Below are the code and all the weights of a small trained network. Each question names an input and a class and asks about switching units off, where a switched-off unit gives its printed mean instead of its output.

import numpy as np


def w(rows, s, z=0):
    codes = np.array(rows[::2]) - 128.0
    scale = np.full(codes.shape[1], s)
    scale[-1] = z or s
    return codes * scale


def f(y):
    return np.maximum(y, 0)


def log_softmax(a):
    a = a - a.max(-1, keepdims=True)
    return a - np.log(np.exp(a).sum(-1, keepdims=True))


def net(x, mask):
    res = np.array(x, float).reshape(1, 4) / 4 @ E
    y = f(res @ A[0][:, :-1].T + A[0][:, -1])
    res = res + np.where(mask, y, B[0][:, -1]) @ B[0][:, :-1]
    return log_softmax(res[-1] @ U[:, :-1].T + U[:, -1])


A, B = {}, {}
E = w([
[104,140,94,69,142,182,255,91,111,112,135],'x0',
[29,125,22,246,119,67,108,119,177,214,158],'x1',
[111,134,210,205,103,92,194,144,122,129,129],'x2',
[193,123,110,116,115,90,153,145,233,120,97],'x3',
],0.0099)
A[0] = w([
[100,131,74,150,130,125,167,126,130,123,122,80],'neuron 1',
[147,128,240,156,122,120,196,131,117,119,124,156],'neuron 2',
[120,121,83,106,139,134,103,122,130,134,123,68],'neuron 3',
[203,126,151,69,116,105,173,145,254,115,112,79],'neuron 4',
[171,125,216,129,134,115,9,148,135,121,115,39],'neuron 5',
[129,129,111,44,141,160,252,124,102,118,122,68],'neuron 6',
[86,128,163,106,130,144,110,127,7,128,129,35],'neuron 7',
[163,131,60,5,135,156,56,116,112,118,124,76],'neuron 8',
[152,142,184,75,135,117,116,97,126,127,97,119],'neuron 9',
[127,128,192,171,126,106,178,129,128,136,126,7],'neuron 10',
[111,135,152,99,122,151,104,127,38,117,133,175],'neuron 11',
[180,127,193,52,126,161,135,150,98,101,132,124],'neuron 12',
[166,124,200,71,128,136,147,132,95,113,124,13],'neuron 13',
],0.019,0.011)
B[0] = w([
[123,125,117,143,105,85,78,130,129,158,124,164],'neuron 1',
[99,112,181,87,160,112,154,216,114,126,90,224],'neuron 2',
[108,143,134,170,97,149,166,160,147,113,125,150],'neuron 3',
[174,142,117,142,224,185,120,67,108,137,129,226],'neuron 4',
[171,125,118,70,3,112,123,80,104,125,151,225],'neuron 5',
[178,114,132,73,19,101,108,88,109,124,142,230],'neuron 6',
[180,148,113,179,153,215,142,69,139,90,163,199],'neuron 7',
[96,129,180,120,134,139,175,226,128,97,107,225],'neuron 8',
[113,105,125,165,131,89,121,127,160,133,124,195],'neuron 9',
[116,163,104,152,73,204,171,188,153,63,142,159],'neuron 10',
[164,118,131,104,221,117,116,99,113,160,91,215],'neuron 11',
[63,128,97,157,144,88,105,141,129,179,121,254],'neuron 12',
[108,163,83,215,80,167,123,122,172,95,178,205],'neuron 13',
],0.024,0.022)
U = w([
[51,124,78,210,82,104,77,156,174,186,135,115],'0',
[147,106,126,79,30,125,115,122,105,130,129,88],'1',
[93,129,156,119,109,171,183,222,132,88,81,114],'2',
[157,136,119,151,173,201,129,94,122,129,119,101],'3',
[93,76,150,71,165,82,112,154,127,186,66,250],'4',
[29,39,183,48,177,68,142,70,223,2,236,67],'5',
],0.0089,0.013)

Each question gives the input, the list of numbers given to net, and the class t.
The units are the neurons (one row each of A and B). Each row of codes is followed by its name. A weight is (code - 128) times the scale printed after its matrix; where a second scale follows, it is the last column's (A, B and U).
mask holds one flag per neuron, in row order. A switched-off neuron (its flag False) gives its mean, the last column of its row in B, instead of its output. The means were averaged over made-up inputs and are rounded, as every weight is.
A unit's drop is (log p(t) with every unit on - log p(t) with that unit switched off) / (log p(t) with every unit on - log p(t) with every unit switched off).
The circuit of an input: a set's keep is (log p(t) with only the set's units on - log p(t) with every unit switched off) / (log p(t) with every unit on - log p(t) with every unit switched off). Starting from the 12 units with the biggest drops (on a tie, the unit counted first), units are removed one at a time, each time the one whose removal leaves the highest keep (on an exact tie, the one counted first), for as long as the keep stays at least 0.8.
units of the circuit, in order: the units of the circuit, biggest drop first
top k neurons: the k neurons with the biggest drops, biggest first
drop when u is switched off: that unit's drop, to one decimal
input [-5,-5,-6,-5], class 2: top 2 neurons => (neuron 8; neuron 6)
input [4,2,-4,-8], class 3: units of the circuit, in order => (neuron 7)
input [2,-7,1,-7], class 0: top 3 neurons => (neuron 12; neuron 13; neuron 4)
input [8,5,7,-3], class 1: top 2 neurons => (neuron 6; neuron 8)
input [8,-8,2,-1], class 0: top 3 neurons => (neuron 12; neuron 13; neuron 5)
input [6,-6,-8,-1], class 2: top 3 neurons => (neuron 8; neuron 5; neuron 13)
input [2,0,4,-5], class 3: top 3 neurons => (neuron 8; neuron 7; neuron 11)
input [-4,-2,2,5], class 3: top 4 neurons => (neuron 4; neuron 6; neuron 8; neuron 12)
input [0,3,2,-2], class 4: top 3 neurons => (neuron 13; neuron 5; neuron 7)
input [-7,1,8,2], class 2: top 2 neurons => (neuron 6; neuron 2)
input [-2,-2,-3,2], class 4: top 3 neurons => (neuron 13; neuron 7; neuron 10)
input [-5,-2,8,1], class 2: top 2 neurons => (neuron 2; neuron 6)
input [-6,-2,-1,-8], class 3: top 3 neurons => (neuron 7; neuron 6; neuron 11)
input [7,-2,4,-7], class 1: units of the circuit, in order => (neuron 6)
input [-4,-7,5,-1], class 0: drop when neuron 13 is switched off => 1.4
input [0,6,-7,-7], class 2: drop when neuron 4 is switched off => 1.0
input [-8,-1,4,-4], class 1: drop when neuron 5 is switched off => 2.7
